Below are the code and all the weights of a small trained network. Each question names an input and a class and asks about switching units off, where a switched-off unit gives its printed mean instead of its output.

import numpy as np


def w(rows, s, z=0):
    codes = np.array(rows[::2]) - 128.0
    scale = np.full(codes.shape[1], s)
    scale[-1] = z or s
    return codes * scale


def f(y):
    return y / 2 * (1 + np.tanh(0.7978845608 * (y + 0.044715 * y**3)))


def log_softmax(a):
    a = a - a.max(-1, keepdims=True)
    return a - np.log(np.exp(a).sum(-1, keepdims=True))


def net(x, mask):
    res = np.array(x, float).reshape(1, 5) / 4 @ E
    y = f(res @ A[0][:, :-1].T + A[0][:, -1])
    res = res + np.where(mask, y, B[0][:, -1]) @ B[0][:, :-1]
    return log_softmax(res[-1] @ U[:, :-1].T + U[:, -1])


A, B = {}, {}
E = w([
[115,31,151,112,115,94,138,107,165,167],'x0',
[2,114,185,150,137,22,208,171,62,74],'x1',
[129,44,45,42,101,22,114,106,223,18],'x2',
[125,107,112,159,99,182,114,172,127,89],'x3',
[58,198,65,149,68,71,2,230,165,104],'x4',
],0.0083)
A[0] = w([
[103,249,74,171,101,106,147,124,81,130,252],'n1',
[218,64,160,74,179,187,253,115,44,104,84],'n2',
[73,2,195,119,26,125,76,83,129,198,79],'n3',
[79,127,247,122,128,87,133,186,75,66,5],'n4',
[147,155,189,195,225,161,140,235,83,211,55],'n5',
[49,128,155,152,114,70,221,148,110,100,12],'n6',
],0.0062,0.0024)
B[0] = w([
[101,132,147,88,146,138,149,156,135,81,191],'n1',
[119,163,198,192,92,141,121,211,180,152,254],'n2',
[79,140,182,130,245,189,80,147,110,86,173],'n3',
[233,105,203,111,90,80,119,1,43,159,187],'n4',
[180,74,33,182,222,132,174,172,178,231,223],'n5',
[207,119,82,105,121,206,80,110,76,175,194],'n6',
],0.008,0.0088)
U = w([
[111,87,94,148,170,78,163,120,154,128,184],'0',
[153,135,140,126,63,178,68,2,85,156,3],'1',
[50,153,174,73,69,137,171,142,146,157,252],'2',
[66,166,222,155,98,72,138,180,178,117,65],'3',
[19,150,170,129,194,163,119,89,121,93,123],'4',
],0.0085,0.0031)

Each question gives the input, the list of numbers given to net, and the class t.
The units are the neurons (one row each of A and B). Each row of codes is followed by its name. A weight is (code - 128) times the scale printed after its matrix; where a second scale follows, it is the last column's (A, B and U).
mask holds one flag per neuron, in row order. A switched-off neuron (its flag False) gives its mean, the last column of its row in B, instead of its output. The means were averaged over made-up inputs and are rounded, as every weight is.
A unit's drop is (log p(t) with every unit on - log p(t) with that unit switched off) / (log p(t) with every unit on - log p(t) with every unit switched off).
The circuit of an input: a set's keep is (log p(t) with only the set's units on - log p(t) with every unit switched off) / (log p(t) with every unit on - log p(t) with every unit switched off). Starting from all 6 units, units are removed one at a time, each time the one whose removal leaves the highest keep (on an exact tie, the one counted first), for as long as the keep stays at least 0.8.
units of the circuit, in order: the units of the circuit, biggest drop first
most important unit: the unit with the biggest drop
k most important neurons: the k neurons with the biggest drops, biggest first
drop when u is switched off: that unit's drop, to one decimal
input [5,-5,-6,2,1], class 0: units of the circuit, in order	n5, n4
input [-4,1,-7,-7,-8], class 3: most important unit	n2
input [6,2,1,-1,0], class 4: 4 most important neurons	n3, n5, n2, n4
input [6,4,-7,-5,-8], class 3: 2 most important neurons	n2, n3
input [-4,7,0,6,2], class 1: 3 most important neurons	n4, n6, n2
input [-1,6,0,2,-6], class 1: units of the circuit, in order	n6, n4
input [8,-5,-3,-5,2], class 4: units of the circuit, in order	n3, n4
input [4,5,0,5,4], class 1: units of the circuit, in order	n4, n6, n2
input [6,7,-4,4,-1], class 1: units of the circuit, in order	n4, n6
input [-7,-4,-4,7,-5], class 2: units of the circuit, in order	n2, n4
input [2,7,-5,0,-7], class 1: 3 most important neurons	n4, n6, n1
input [3,2,3,-3,-5], class 3: units of the circuit, in order	n2, n5
input [-4,8,1,-3,2], class 1: 2 most important neurons	n4, n6
input [5,-6,1,-8,-5], class 2: most important neuron	n2
input [0,-4,-2,6,-4], class 2: units of the circuit, in order	n4, n2
input [2,-3,5,7,-8], class 3: units of the circuit, in order	n2, n6
input [-2,4,6,-3,-8], class 3: 2 most important neurons	n2, n5
input [-3,-5,2,1,-8], class 3: 3 most important neurons	n2, n6, n4
input [-7,7,-8,6,3], class 0: 2 most important neurons	n5, n1
input [5,1,5,-1,-8], class 3: 2 most important neurons	n2, n5
input [-5,0,6,7,-8], class 3: drop when n6 is switched off	0.1
input [3,5,-7,4,-5], class 0: drop when n5 is switched off	1.7
